Here is a tiny trained network, its code and every weight. The questions are about switching its units off for an input and a class, where a switched-off unit gives its printed mean instead of its output.

import numpy as np


def w(rows, s, z=0):
    codes = np.array(rows[::2]) - 128.0
    scale = np.full(codes.shape[1], s)
    scale[-1] = z or s
    return codes * scale


def f(y):
    return np.maximum(y, 0)


def log_softmax(a):
    a = a - a.max(-1, keepdims=True)
    return a - np.log(np.exp(a).sum(-1, keepdims=True))


def net(x, mask):
    res = np.array(x, float).reshape(1, 6) / 4 @ E
    y = f(res @ A[0][:, :-1].T + A[0][:, -1])
    res = res + np.where(mask, y, B[0][:, -1]) @ B[0][:, :-1]
    return log_softmax(res[-1] @ U[:, :-1].T + U[:, -1])


A, B = {}, {}
E = w([
[57,11,108,139],'x0',
[65,131,90,152],'x1',
[125,87,163,118],'x2',
[196,82,175,157],'x3',
[36,152,193,191],'x4',
[79,116,194,2],'x5',
],0.0075)
A[0] = w([
[59,148,151,147,231],'n0',
[122,136,123,87,169],'n1',
[220,152,115,130,122],'n2',
[95,197,155,122,241],'n3',
[235,149,142,158,59],'n4',
[131,28,124,167,73],'n5',
[129,139,50,170,63],'n6',
[180,122,160,171,86],'n7',
[71,146,248,132,73],'n8',
[74,161,55,140,174],'n9',
[131,198,36,149,134],'n10',
[116,162,198,155,68],'n11',
[101,134,136,141,252],'n12',
[151,125,113,135,90],'n13',
[150,25,140,57,100],'n14',
[139,117,76,164,113],'n15',
[109,104,158,127,151],'n16',
[128,137,77,157,59],'n17',
[145,61,133,29,200],'n18',
[134,48,126,187,144],'n19',
],0.012,0.0036)
B[0] = w([
[177,90,69,108,243],'n0',
[131,144,152,108,178],'n1',
[113,213,132,147,222],'n2',
[173,90,120,56,232],'n3',
[153,212,157,174,223],'n4',
[116,58,143,186,206],'n5',
[77,147,64,104,192],'n6',
[160,160,108,156,181],'n7',
[210,68,118,91,231],'n8',
[118,111,75,74,219],'n9',
[104,150,47,88,222],'n10',
[177,126,112,108,177],'n11',
[168,99,96,114,204],'n12',
[124,120,118,150,146],'n13',
[62,121,252,167,230],'n14',
[78,108,130,149,184],'n15',
[142,98,144,129,174],'n16',
[94,146,93,110,165],'n17',
[81,159,227,125,254],'n18',
[140,72,116,183,219],'n19',
],0.023,0.0072)
U = w([
[118,136,199,93,254],'0',
[170,156,149,24,22],'1',
[221,254,112,166,154],'2',
[88,137,59,93,196],'3',
[216,126,152,66,62],'4',
[131,47,100,204,52],'5',
],0.0084,0.0024)

Each question gives the input, the list of numbers given to net, and the class t.
The units are the neurons (one row each of A and B). Each row of codes is followed by its name. A weight is (code - 128) times the scale printed after its matrix; where a second scale follows, it is the last column's (A, B and U).
mask holds one flag per neuron, in row order. A switched-off neuron (its flag False) gives its mean, the last column of its row in B, instead of its output. The means were averaged over made-up inputs and are rounded, as every weight is.
A unit's drop is (log p(t) with every unit on - log p(t) with that unit switched off) / (log p(t) with every unit on - log p(t) with every unit switched off).
The circuit of an input: a set's keep is (log p(t) with only the set's units on - log p(t) with every unit switched off) / (log p(t) with every unit on - log p(t) with every unit switched off). Starting from the 12 units with the biggest drops (on a tie, the unit counted first), units are removed one at a time, each time the one whose removal leaves the highest keep (on an exact tie, the one counted first), for as long as the keep stays at least 0.8.
units of the circuit, in order: the units of the circuit, biggest drop first
most important unit: the unit with the biggest drop
top k neurons: the k neurons with the biggest drops, biggest first
drop when u is switched off: that unit's drop, to one decimal
input [-4,4,7,-5,-5,5], class 0: most important unit	n18
input [5,-5,0,1,5,2], class 5: units of the circuit, in order	n5, n19, n2
input [-6,-3,-4,1,6,0], class 4: units of the circuit, in order	n3, n8
input [-7,-4,6,1,-1,3], class 2: units of the circuit, in order	n4, n2
input [0,-4,-3,-8,4,-2], class 3: units of the circuit, in order	n10, n9
input [6,0,6,-5,6,7], class 4: top 2 neurons	n8, n0
input [1,6,1,1,6,-8], class 3: drop when n8 is switched off	0.2
input [4,-6,-6,-4,-3,-8], class 3: drop when n3 is switched off	0.0
input [0,0,0,-2,2,5], class 4: drop when n8 is switched off	0.3
input [-7,-3,-8,4,-6,2], class 2: drop when n7 is switched off	0.0
input [-8,-8,1,-6,2,0], class 2: top 3 neurons	n4, n2, n9
